Below are the code and all the weights of a small trained network. Each question names an input and a class and asks about switching units off, where a switched-off unit gives its printed mean instead of its output.

import numpy as np


def w(rows, s, z=0):
    codes = np.array(rows[::2]) - 128.0
    scale = np.full(codes.shape[1], s)
    scale[-1] = z or s
    return codes * scale


def norm(h):
    return h / np.sqrt((h * h).mean(-1, keepdims=True) + 1e-5)


def f(y):
    return np.maximum(y, 0)


def log_softmax(a):
    a = a - a.max(-1, keepdims=True)
    return a - np.log(np.exp(a).sum(-1, keepdims=True))


def net(x, mask):
    res = np.array(x, float).reshape(1, 5) / 4 @ E
    u = 0
    for l in range(2):
        y = f(norm(res) @ A[l][:, :-1].T + A[l][:, -1])
        res = res + np.where(mask[u : u + 11], y, B[l][:, -1]) @ B[l][:, :-1]
        u += 11
    return log_softmax(norm(res)[-1] @ U[:, :-1].T + U[:, -1])


A, B = {}, {}
E = w([
[228,148,85,153],'x0',
[179,157,131,93],'x1',
[103,15,111,98],'x2',
[105,135,108,72],'x3',
[156,177,253,40],'x4',
],0.0035)
A[0] = w([
[95,84,173,222,230],'0.n1',
[156,103,228,165,181],'0.n2',
[115,78,198,254,74],'0.n3',
[34,133,184,166,154],'0.n4',
[64,96,141,198,223],'0.n5',
[147,152,63,160,221],'0.n6',
[25,118,221,105,109],'0.n7',
[234,100,107,159,136],'0.n8',
[173,90,88,126,148],'0.n9',
[140,9,184,134,1],'0.n10',
[41,193,193,175,134],'0.n11',
],0.0052,0.0019)
B[0] = w([
[192,163,172,102,248],'0.n1',
[26,111,72,156,212],'0.n2',
[132,70,84,105,197],'0.n3',
[84,254,235,103,221],'0.n4',
[135,182,158,97,251],'0.n5',
[143,191,180,178,238],'0.n6',
[157,232,165,192,235],'0.n7',
[121,133,127,160,220],'0.n8',
[24,217,181,130,194],'0.n9',
[146,61,209,147,183],'0.n10',
[136,226,210,85,219],'0.n11',
],0.004,0.0028)
A[1] = w([
[133,209,161,45,253],'1.n1',
[30,170,190,110,87],'1.n2',
[160,130,127,27,99],'1.n3',
[190,159,195,190,185],'1.n4',
[2,109,117,235,123],'1.n5',
[111,51,56,149,157],'1.n6',
[36,144,172,120,195],'1.n7',
[42,71,210,70,67],'1.n8',
[106,48,176,137,67],'1.n9',
[89,121,253,124,167],'1.n10',
[153,38,182,112,90],'1.n11',
],0.0059,0.0016)
B[1] = w([
[214,2,96,66,255],'1.n1',
[149,191,109,121,227],'1.n2',
[203,48,93,170,153],'1.n3',
[88,131,77,196,240],'1.n4',
[168,116,101,77,203],'1.n5',
[70,210,110,95,161],'1.n6',
[66,119,115,82,220],'1.n7',
[134,131,107,192,202],'1.n8',
[81,105,118,142,159],'1.n9',
[116,100,131,134,250],'1.n10',
[69,96,218,162,157],'1.n11',
],0.0051,0.0048)
U = w([
[89,231,249,69,163],'0',
[62,151,49,76,139],'1',
[226,44,141,89,138],'2',
[134,120,165,166,3],'3',
[45,60,214,153,157],'4',
[127,93,154,66,86],'5',
[164,192,71,222,185],'6',
[198,172,135,126,96],'7',
],0.011,0.0067)

Each question gives the input, the list of numbers given to net, and the class t.
The units are the neurons (one row each of A and B). Each row of codes is followed by its name. A weight is (code - 128) times the scale printed after its matrix; where a second scale follows, it is the last column's (A, B and U).
mask holds one flag per neuron, layer by layer. A switched-off neuron (its flag False) gives its mean, the last column of its row in B, instead of its output. The means were averaged over made-up inputs and are rounded, as every weight is.
A unit's drop is (log p(t) with every unit on - log p(t) with that unit switched off) / (log p(t) with every unit on - log p(t) with every unit switched off).
The circuit of an input: a set's keep is (log p(t) with only the set's units on - log p(t) with every unit switched off) / (log p(t) with every unit on - log p(t) with every unit switched off). Starting from the 12 units with the biggest drops (on a tie, the unit counted first), units are removed one at a time, each time the one whose removal leaves the highest keep (on an exact tie, the one counted first), for as long as the keep stays at least 0.8.
units of the circuit, in order: the units of the circuit, biggest drop first
k most important neurons: the k neurons with the biggest drops, biggest first
k most important neurons of layer l: the k neurons of layer l with the biggest drops, biggest first
drop of u: that unit's drop, to one decimal
input [1,-5,-1,7,-1], class 5: units of the circuit, in order : 1.n1, 1.n4
input [-5,6,2,7,8], class 2: units of the circuit, in order : 1.n1, 1.n3
input [-1,1,1,-5,-1], class 4: 3 most important neurons of layer 0 : 0.n10, 0.n1, 0.n7
input [-6,-5,-6,1,-6], class 0: units of the circuit, in order : 0.n4, 0.n11, 0.n5
input [8,-8,7,4,-2], class 1: units of the circuit, in order : 1.n6
input [5,-6,8,-8,3], class 4: 2 most important neurons of layer 1 : 1.n1, 1.n11
input [8,-4,7,6,-2], class 1: 2 most important neurons of layer 1 : 1.n6, 1.n1
input [4,2,8,7,-1], class 4: 2 most important neurons of layer 0 : 0.n10, 0.n2
input [-3,7,4,-4,-7], class 1: 3 most important neurons : 1.n6, 0.n7, 1.n1
input [-7,-4,1,8,-4], class 0: 3 most important neurons of layer 0 : 0.n4, 0.n7, 0.n5
input [-3,6,3,-6,6], class 4: 2 most important neurons of layer 1 : 1.n5, 1.n10
input [7,3,5,-7,3], class 6: 4 most important neurons : 1.n1, 1.n4, 0.n8, 1.n7
input [-7,-2,-7,-5,-6], class 0: 2 most important neurons : 0.n4, 0.n11
input [8,0,6,-2,5], class 4: most important neuron : 1.n11
input [2,2,-8,8,6], class 2: 2 most important neurons of layer 1 : 1.n1, 1.n3
input [2,-2,1,-3,3], class 4: 3 most important neurons of layer 0 : 0.n10, 0.n9, 0.n4
input [8,0,-1,-4,5], class 6: 2 most important neurons of layer 1 : 1.n4, 1.n5
input [1,0,-5,1,7], class 2: drop of 0.n4 : 0.2
input [4,-1,0,-2,5], class 2: drop of 1.n1 : 0.2
input [-3,3,8,-1,8], class 4: most important neuron : 1.n11
input [-2,7,3,-2,-1], class 4: drop of 0.n10 : 0.2
input [-8,1,-1,-2,-5], class 0: drop of 0.n4 : 0.3
